Below are the code and all the weights of a small trained network. Each question names an input and a target symbol and asks about switching units off, where a switched-off unit gives its printed mean instead of its output.

import numpy as np


def w(rows, s, z=0):
    codes = np.array(rows[::2]) - 128.0
    scale = np.full(codes.shape[1], s)
    scale[-1] = z or s
    return codes * scale


def f(y):
    return np.maximum(y, 0)


def softmax(a):
    e = np.exp(a - a.max(-1, keepdims=True))
    return e / e.sum(-1, keepdims=True)


def log_softmax(a):
    a = a - a.max(-1, keepdims=True)
    return a - np.log(np.exp(a).sum(-1, keepdims=True))


def net(x, mask):
    ids = ['βζθλπσφψω'.index(c) for c in x.split()]
    T = len(ids)
    res = E[ids] + P[:T]
    u = 0
    for l in range(2):
        r = res
        for j in range(2):
            rows = slice(4 * j, 4 * j + 4)
            q, k, v = (r @ M[l][rows].T for M in (Q, K, V))
            z = softmax(np.where(np.tri(T) > 0, q @ k.T / 4**0.5, -1e9)) @ v
            o = O[l][rows]
            res = res + np.where(mask[u + j], z, o[:, -1]) @ o[:, :-1]
        u += 2
        y = f(res @ A[l][:, :-1].T + A[l][:, -1])
        res = res + np.where(mask[u : u + 8], y, B[l][:, -1]) @ B[l][:, :-1]
        u += 8
    return log_softmax(res[-1] @ U[:, :-1].T + U[:, -1])


Q, K, V, O, A, B = {}, {}, {}, {}, {}, {}
E = w([
[174,112,123],'β',
[121,102,108],'ζ',
[169,134,105],'θ',
[126,122,98],'λ',
[172,134,250],'π',
[154,125,106],'σ',
[211,147,103],'φ',
[138,50,151],'ψ',
[67,93,121],'ω',
],0.024)
P = w([
[254,195,9],'0',
[236,153,33],'1',
[212,157,38],'2',
[201,143,43],'3',
[192,129,43],'4',
[176,116,50],'5',
[182,101,53],'6',
[184,88,53],'7',
[163,75,49],'8',
[156,58,61],'9',
[145,37,77],'10',
[134,35,40],'11',
],0.0048)
Q[0] = w([
[122,188,244],'0.h0',
[152,143,127],'0.h0',
[137,95,208],'0.h0',
[108,190,249],'0.h0',
[89,50,54],'0.h1',
[139,93,128],'0.h1',
[137,166,181],'0.h1',
[143,171,123],'0.h1',
],0.016)
K[0] = w([
[134,186,50],'0.h0',
[120,148,85],'0.h0',
[156,154,90],'0.h0',
[129,144,6],'0.h0',
[118,159,188],'0.h1',
[95,133,133],'0.h1',
[164,110,70],'0.h1',
[111,116,107],'0.h1',
],0.02)
V[0] = w([
[128,9,232],'0.h0',
[145,255,204],'0.h0',
[118,239,145],'0.h0',
[32,205,86],'0.h0',
[167,112,198],'0.h1',
[152,109,102],'0.h1',
[128,51,112],'0.h1',
[93,139,77],'0.h1',
],0.0086)
O[0] = w([
[106,82,197,236],'0.h0',
[157,208,201,77],'0.h0',
[157,254,136,53],'0.h0',
[96,181,119,2],'0.h0',
[139,175,178,155],'0.h1',
[141,124,116,149],'0.h1',
[39,96,200,157],'0.h1',
[64,152,145,105],'0.h1',
],0.0089,0.012)
A[0] = w([
[102,24,70,3],'0.n0',
[118,94,188,42],'0.n1',
[244,116,116,72],'0.n2',
[8,146,161,82],'0.n3',
[139,212,6,86],'0.n4',
[128,106,254,130],'0.n5',
[174,106,138,76],'0.n6',
[95,99,180,95],'0.n7',
],0.0093,0.0035)
B[0] = w([
[16,181,248,250],'0.n0',
[100,188,83,172],'0.n1',
[60,100,215,165],'0.n2',
[47,254,15,134],'0.n3',
[91,216,1,135],'0.n4',
[192,208,48,185],'0.n5',
[152,156,177,158],'0.n6',
[159,202,134,169],'0.n7',
],0.0048,0.026)
Q[1] = w([
[51,13,146],'1.h0',
[115,251,158],'1.h0',
[114,55,201],'1.h0',
[7,70,220],'1.h0',
[151,227,238],'1.h1',
[150,139,75],'1.h1',
[102,137,156],'1.h1',
[138,76,82],'1.h1',
],0.012)
K[1] = w([
[103,163,254],'1.h0',
[114,145,108],'1.h0',
[66,160,195],'1.h0',
[55,101,212],'1.h0',
[217,133,162],'1.h1',
[78,232,151],'1.h1',
[51,112,128],'1.h1',
[84,144,116],'1.h1',
],0.01)
V[1] = w([
[107,26,114],'1.h0',
[255,21,146],'1.h0',
[213,172,240],'1.h0',
[120,82,125],'1.h0',
[221,165,123],'1.h1',
[223,55,19],'1.h1',
[39,107,179],'1.h1',
[133,188,190],'1.h1',
],0.01)
O[1] = w([
[108,186,115,203],'1.h0',
[81,191,187,71],'1.h0',
[122,111,165,92],'1.h0',
[135,212,135,163],'1.h0',
[147,126,88,53],'1.h1',
[100,253,159,2],'1.h1',
[157,75,117,241],'1.h1',
[76,53,121,158],'1.h1',
],0.0082,0.017)
A[1] = w([
[55,168,89,54],'1.n0',
[158,168,153,255],'1.n1',
[255,124,160,177],'1.n2',
[124,108,220,80],'1.n3',
[55,98,62,30],'1.n4',
[186,81,203,183],'1.n5',
[23,183,75,21],'1.n6',
[212,230,117,219],'1.n7',
],0.013,0.005)
B[1] = w([
[57,141,46,135],'1.n0',
[178,179,156,147],'1.n1',
[43,106,108,176],'1.n2',
[146,105,151,210],'1.n3',
[161,189,117,190],'1.n4',
[89,206,112,254],'1.n5',
[44,145,68,137],'1.n6',
[255,88,160,158],'1.n7',
],0.0088,0.027)
U = w([
[194,127,150,92],'β',
[7,176,9,44],'ζ',
[173,122,62,199],'θ',
[54,179,1,73],'λ',
[67,205,104,110],'π',
[125,166,40,225],'σ',
[236,60,102,2],'φ',
[122,38,150,166],'ψ',
[143,50,12,130],'ω',
],0.0083,0.0056)

Each question gives the input, a string of symbols that net reads in full, and the target symbol t.
The units are the heads (4 rows each of Q, K, V and O) and the neurons (one row each of A and B). Each row of codes is followed by its name. A weight is (code - 128) times the scale printed after its matrix; where a second scale follows, it is the last column's (O, A, B and U).
mask holds one flag per unit, layer by layer, with each layer's heads first. A switched-off unit (its flag False) gives its mean, the last column of its rows in O or B, instead of its output. The means were averaged over made-up inputs and are rounded, as every weight is.
A unit's drop is (log p(t) with every unit on - log p(t) with that unit switched off) / (log p(t) with every unit on - log p(t) with every unit switched off).
The circuit of an input: a set's keep is (log p(t) with only the set's units on - log p(t) with every unit switched off) / (log p(t) with every unit on - log p(t) with every unit switched off). Starting from the 12 units with the biggest drops (on a tie, the unit counted first), units are removed one at a time, each time the one whose removal leaves the highest keep (on an exact tie, the one counted first), for as long as the keep stays at least 0.8.
circuit, biggest first: the units of the circuit, biggest drop first
unit that matters most: the unit with the biggest drop
top k neurons: the k neurons with the biggest drops, biggest first
top k neurons in layer l: the k neurons of layer l with the biggest drops, biggest first
which heads matter: for each layer, one digit per head in row order, 1 if its drop is at least 0.15 and else 0, layers parted by /
input φ ψ ζ ω ψ ψ φ, target ψ: circuit, biggest first : [0.h0, 0.n0, 0.n5]
input φ β λ λ β φ φ λ θ σ ω β, target ω: circuit, biggest first : [1.h0, 0.h0, 0.n3]
input ψ σ ψ φ φ ψ π, target π: which heads matter : 10 / 10
input φ ψ φ, target ψ: top 2 neurons in layer 1 : [1.n4, 1.n3]
input ψ λ σ, target ψ: unit that matters most : 0.n0
input ψ π β σ λ ζ σ, target π: which heads matter : 11 / 10
input λ ψ ω φ π, target ω: circuit, biggest first : [0.h0, 1.h0, 0.n4, 1.n2]
input β β θ ψ θ λ π ω ψ λ θ, target β: top 2 neurons : [0.n5, 0.n0]
input ψ ψ ζ π, target π: which heads matter : 00 / 11
input σ θ ζ φ, target φ: circuit, biggest first : [1.n7, 0.h0, 1.h1, 0.n0]
input φ β ω σ, target ω: which heads matter : 11 / 10
input σ θ λ ω λ λ, target ω: circuit, biggest first : [1.h0, 0.h0, 1.n5]
input β β φ ζ λ π λ, target β: which heads matter : 10 / 11
input θ λ λ λ, target λ: unit that matters most : 1.h1
input β β φ φ ψ π, target β: top 4 neurons in layer 0 : [0.n0, 0.n5, 0.n1, 0.n7]
input λ ψ ψ β ω λ ω ψ ζ β β θ, target ψ: which heads matter : 10 / 01
input β θ π λ ψ σ ζ ω ζ λ, target β: circuit, biggest first : [0.n0, 0.n5, 1.n7, 0.h0]
input ψ π ψ σ ω ω ω ζ, target π: top 2 neurons : [1.n5, 0.n0]
input ψ φ β ω ψ π β ψ ω β σ, target π: top 3 neurons : [0.n0, 0.n5, 1.n5]
input φ ω ψ ω ψ ζ π φ θ, target ζ: top 2 neurons : [1.n2, 0.n4]
